Here is a tiny trained network, its code and every weight. The questions are about switching its units off for an input and a target symbol, where a switched-off unit gives its printed mean instead of its output.

import numpy as np


def w(rows, s, z=0):
    codes = np.array(rows[::2]) - 128.0
    scale = np.full(codes.shape[1], s)
    scale[-1] = z or s
    return codes * scale


def norm(h):
    return h / np.sqrt((h * h).mean(-1, keepdims=True) + 1e-5)


def f(y):
    return np.maximum(y, 0)


def softmax(a):
    e = np.exp(a - a.max(-1, keepdims=True))
    return e / e.sum(-1, keepdims=True)


def log_softmax(a):
    a = a - a.max(-1, keepdims=True)
    return a - np.log(np.exp(a).sum(-1, keepdims=True))


def net(x, mask):
    ids = ['αγεηλμσφω'.index(c) for c in x.split()]
    T = len(ids)
    res = E[ids] + P[:T]
    u = 0
    for l in range(2):
        q, k, v = (norm(res) @ M[l].T for M in (Q, K, V))
        z = softmax(np.where(np.tri(T) > 0, q @ k.T / 3**0.5, -1e9)) @ v
        res = res + np.where(mask[u], z, O[l][:, -1]) @ O[l][:, :-1]
        u += 1
        y = f(norm(res) @ A[l][:, :-1].T + A[l][:, -1])
        res = res + np.where(mask[u : u + 16], y, B[l][:, -1]) @ B[l][:, :-1]
        u += 16
    return log_softmax(norm(res)[-1] @ U[:, :-1].T + U[:, -1])


Q, K, V, O, A, B = {}, {}, {}, {}, {}, {}
E = w([
[94,146,164],'α',
[151,155,146],'γ',
[95,146,165],'ε',
[139,117,90],'η',
[146,91,111],'λ',
[106,138,168],'μ',
[111,131,165],'σ',
[118,5,92],'φ',
[111,121,160],'ω',
],0.02)
P = w([
[3,147,100],'0',
[17,115,154],'1',
[29,163,56],'2',
[63,106,160],'3',
[48,165,31],'4',
[81,99,156],'5',
[72,156,17],'6',
[114,111,170],'7',
[104,146,20],'8',
[150,117,169],'9',
[140,147,41],'10',
[185,125,168],'11',
[137,140,43],'12',
[199,127,190],'13',
],0.0076)
Q[0] = w([
[196,101,94],'L0H1',
[10,214,30],'L0H1',
[125,61,127],'L0H1',
],0.012)
K[0] = w([
[67,154,115],'L0H1',
[250,138,108],'L0H1',
[107,134,207],'L0H1',
],0.018)
V[0] = w([
[170,64,84],'L0H1',
[3,38,165],'L0H1',
[88,249,214],'L0H1',
],0.0052)
O[0] = w([
[91,93,78,81],'L0H1',
[120,3,165,253],'L0H1',
[220,162,191,176],'L0H1',
],0.0058,0.0044)
A[0] = w([
[150,117,77,100],'L0N1',
[136,141,150,85],'L0N2',
[156,127,75,201],'L0N3',
[148,114,146,144],'L0N4',
[148,140,84,105],'L0N5',
[88,184,102,191],'L0N6',
[121,250,140,3],'L0N7',
[116,119,130,83],'L0N8',
[143,113,105,191],'L0N9',
[110,182,163,76],'L0N10',
[159,69,128,180],'L0N11',
[105,86,138,112],'L0N12',
[114,198,167,79],'L0N13',
[178,142,141,52],'L0N14',
[122,102,133,114],'L0N15',
[82,157,115,68],'L0N16',
],0.018,0.0057)
B[0] = w([
[134,76,134,161],'L0N1',
[91,103,126,150],'L0N2',
[172,150,163,194],'L0N3',
[108,126,118,191],'L0N4',
[132,159,109,150],'L0N5',
[151,158,102,235],'L0N6',
[253,161,153,192],'L0N7',
[121,134,131,134],'L0N8',
[138,160,135,185],'L0N9',
[156,171,123,192],'L0N10',
[104,157,128,254],'L0N11',
[133,152,123,222],'L0N12',
[157,177,120,205],'L0N13',
[93,168,125,148],'L0N14',
[125,139,142,173],'L0N15',
[130,133,98,174],'L0N16',
],0.015,0.0056)
Q[1] = w([
[105,254,148],'L1H1',
[173,78,110],'L1H1',
[158,72,188],'L1H1',
],0.0095)
K[1] = w([
[217,24,247],'L1H1',
[58,255,138],'L1H1',
[103,146,152],'L1H1',
],0.0088)
V[1] = w([
[9,211,144],'L1H1',
[119,138,21],'L1H1',
[164,4,254],'L1H1',
],0.0067)
O[1] = w([
[224,177,211,254],'L1H1',
[187,110,102,54],'L1H1',
[3,41,140,115],'L1H1',
],0.007,0.0037)
A[1] = w([
[57,148,104,180],'L1N1',
[177,140,133,8],'L1N2',
[135,181,130,200],'L1N3',
[183,201,109,232],'L1N4',
[130,127,127,105],'L1N5',
[154,120,160,60],'L1N6',
[184,105,163,140],'L1N7',
[137,148,58,2],'L1N8',
[156,128,164,24],'L1N9',
[61,119,105,73],'L1N10',
[185,9,140,168],'L1N11',
[147,101,166,114],'L1N12',
[60,67,94,204],'L1N13',
[139,140,105,63],'L1N14',
[173,107,142,133],'L1N15',
[135,67,150,5],'L1N16',
],0.016,0.0035)
B[1] = w([
[126,78,112,162],'L1N1',
[116,91,117,153],'L1N2',
[101,123,110,210],'L1N3',
[99,131,123,251],'L1N4',
[132,139,119,128],'L1N5',
[115,126,115,145],'L1N6',
[99,90,118,167],'L1N7',
[99,146,131,144],'L1N8',
[108,131,122,147],'L1N9',
[133,70,130,142],'L1N10',
[159,2,134,143],'L1N11',
[146,106,74,147],'L1N12',
[180,34,117,145],'L1N13',
[106,132,127,136],'L1N14',
[63,101,139,150],'L1N15',
[81,152,111,131],'L1N16',
],0.013,0.012)
U = w([
[142,163,151,55],'α',
[254,178,169,249],'γ',
[135,169,165,74],'ε',
[97,193,19,111],'η',
[4,131,53,41],'λ',
[90,186,220,121],'μ',
[95,163,241,115],'σ',
[180,48,123,253],'φ',
[117,120,246,154],'ω',
],0.0094,0.0052)

Each question gives the input, a string of symbols that net reads in full, and the target symbol t.
The units are the heads (3 rows each of Q, K, V and O) and the neurons (one row each of A and B). Each row of codes is followed by its name. A weight is (code - 128) times the scale printed after its matrix; where a second scale follows, it is the last column's (O, A, B and U).
mask holds one flag per unit, layer by layer, with each layer's heads first. A switched-off unit (its flag False) gives its mean, the last column of its rows in O or B, instead of its output. The means were averaged over made-up inputs and are rounded, as every weight is.
A unit's drop is (log p(t) with every unit on - log p(t) with that unit switched off) / (log p(t) with every unit on - log p(t) with every unit switched off).
The circuit of an input: a set's keep is (log p(t) with only the set's units on - log p(t) with every unit switched off) / (log p(t) with every unit on - log p(t) with every unit switched off). Starting from the 12 units with the biggest drops (on a tie, the unit counted first), units are removed one at a time, each time the one whose removal leaves the highest keep (on an exact tie, the one counted first), for as long as the keep stays at least 0.8.
circuit, biggest first: the units of the circuit, biggest drop first
unit that matters most: the unit with the biggest drop
top k neurons: the k neurons with the biggest drops, biggest first
top k neurons in layer l: the k neurons of layer l with the biggest drops, biggest first
drop of u: that unit's drop, to one decimal
input ε ε σ γ γ ω α, target γ: circuit, biggest first => [L0H1, L0N7]
input γ μ ε ε ω, target γ: top 3 neurons => [L0N7, L0N13, L0N10]
input μ σ μ μ λ ω λ ω μ ε η ω η, target λ: top 2 neurons in layer 1 => [L1N4, L1N15]
input γ η γ ω η ω σ λ σ μ ω, target λ: unit that matters most => L0N11
input φ ω σ γ λ ε, target λ: top 4 neurons => [L0N3, L0N1, L0N7, L0N5]
input φ μ γ γ λ γ, target λ: circuit, biggest first => [L1H1, L0N7]
input λ σ μ ω η σ η α λ σ σ, target λ: top 2 neurons in layer 0 => [L0N13, L0N10]
input η μ φ α η φ α μ, target φ: top 2 neurons => [L1N13, L0N3]
input α λ μ γ ε η μ μ σ α λ α φ γ, target φ: top 4 neurons in layer 0 => [L0N3, L0N7, L0N6, L0N14]
input α φ γ λ λ ε γ ω μ λ μ, target λ: top 3 neurons in layer 0 => [L0N11, L0N13, L0N10]
input ω μ σ μ μ φ σ μ γ λ σ, target λ: top 2 neurons in layer 0 => [L0N11, L0N6]
input σ γ λ φ α γ, target φ: circuit, biggest first => [L1H1, L0H1, L1N13, L0N3]
input φ σ λ φ λ α ε λ ω σ λ μ λ, target λ: top 2 neurons in layer 0 => [L0N11, L0N9]
input μ α η α φ λ ω μ η φ ω, target φ: unit that matters most => L1H1
input μ ε μ γ φ λ γ ε λ, target λ: top 4 neurons in layer 0 => [L0N11, L0N1, L0N9, L0N5]
input σ μ η η φ α, target φ: top 2 neurons => [L1N13, L0N3]
input ε λ φ ω σ α φ λ φ γ η η, target λ: top 2 neurons in layer 0 => [L0N1, L0N4]
input λ γ φ λ φ σ η φ σ, target φ: drop of L0N3 => 0.0
input α ω γ, target γ: drop of L0N7 => 0.6
input α γ ε η σ λ ω μ μ σ ε, target λ: unit that matters most => L0H1
input σ σ γ σ σ μ μ, target γ: drop of L0H1 => 0.7
